Below are the code and all the weights of a small trained network. Each question names an input and a class and asks about switching units off, where a switched-off unit gives its printed mean instead of its output.

import numpy as np


def w(rows, s, z=0):
    codes = np.array(rows[::2]) - 128.0
    scale = np.full(codes.shape[1], s)
    scale[-1] = z or s
    return codes * scale


def f(y):
    return np.maximum(y, 0)


def log_softmax(a):
    a = a - a.max(-1, keepdims=True)
    return a - np.log(np.exp(a).sum(-1, keepdims=True))


def net(x, mask):
    res = np.array(x, float).reshape(1, 2) / 4 @ E
    y = f(res @ A[0][:, :-1].T + A[0][:, -1])
    res = res + np.where(mask, y, B[0][:, -1]) @ B[0][:, :-1]
    return log_softmax(res[-1] @ U[:, :-1].T + U[:, -1])


A, B = {}, {}
E = w([
[70,95,53,129,154,76,178,166,176,210,151],'x0',
[113,143,3,122,189,118,73,102,46,96,154],'x1',
],0.02)
A[0] = w([
[143,199,90,136,127,94,2,49,41,52,174,235],'n0',
[187,202,128,111,148,196,21,74,56,74,149,114],'n1',
[123,114,68,35,240,59,62,144,200,99,176,130],'n2',
[109,49,103,117,157,83,184,248,198,185,153,254],'n3',
[105,121,133,47,125,154,127,73,75,127,148,193],'n4',
[170,92,204,143,22,153,184,164,193,166,90,226],'n5',
],0.0088,0.0036)
B[0] = w([
[190,137,117,179,63,135,115,131,79,124,165,217],'n0',
[167,145,122,112,86,149,68,49,62,117,147,207],'n1',
[112,209,75,147,89,111,162,71,82,184,131,184],'n2',
[114,95,93,252,167,97,173,97,183,140,124,227],'n3',
[167,186,165,142,134,137,110,159,122,179,115,152],'n4',
[146,116,155,146,79,191,76,168,144,156,101,253],'n5',
],0.014,0.028)
U = w([
[90,69,182,171,103,153,134,210,213,211,133,202],'0',
[35,135,88,163,172,98,231,68,133,120,251,129],'1',
[1,95,103,77,165,132,89,77,110,116,117,12],'2',
[99,140,126,51,201,128,153,125,109,128,157,1],'3',
[189,177,118,119,70,185,108,67,56,31,192,166],'4',
],0.0083,0.0038)

Each question gives the input, the list of numbers given to net, and the class t.
The units are the neurons (one row each of A and B). Each row of codes is followed by its name. A weight is (code - 128) times the scale printed after its matrix; where a second scale follows, it is the last column's (A, B and U).
mask holds one flag per neuron, in row order. A switched-off neuron (its flag False) gives its mean, the last column of its row in B, instead of its output. The means were averaged over made-up inputs and are rounded, as every weight is.
A unit's drop is (log p(t) with every unit on - log p(t) with that unit switched off) / (log p(t) with every unit on - log p(t) with every unit switched off).
The circuit of an input: a set's keep is (log p(t) with only the set's units on - log p(t) with every unit switched off) / (log p(t) with every unit on - log p(t) with every unit switched off). Starting from all 6 units, units are removed one at a time, each time the one whose removal leaves the highest keep (on an exact tie, the one counted first), for as long as the keep stays at least 0.8.
units of the circuit, in order: the units of the circuit, biggest drop first
top k neurons: the k neurons with the biggest drops, biggest first
drop when u is switched off: that unit's drop, to one decimal
input [0,-2], class 0: units of the circuit, in order => (n1)
input [2,-1], class 0: top 2 neurons => (n2; n1)
input [-4,-4], class 0: top 2 neurons => (n0; n1)
input [0,-1], class 0: top 2 neurons => (n1; n0)
input [7,-2], class 1: top 2 neurons => (n3; n5)
input [-7,-7], class 0: top 2 neurons => (n5; n0)
input [-6,-6], class 0: top 2 neurons => (n5; n0)
input [4,7], class 1: top 3 neurons => (n5; n1; n2)
input [-2,-2], class 0: drop when n0 is switched off => 0.6
input [4,4], class 1: drop when n2 is switched off => 0.0
input [3,0], class 1: drop when n5 is switched off => 0.9
input [-1,-1], class 0: drop when n0 is switched off => 0.7
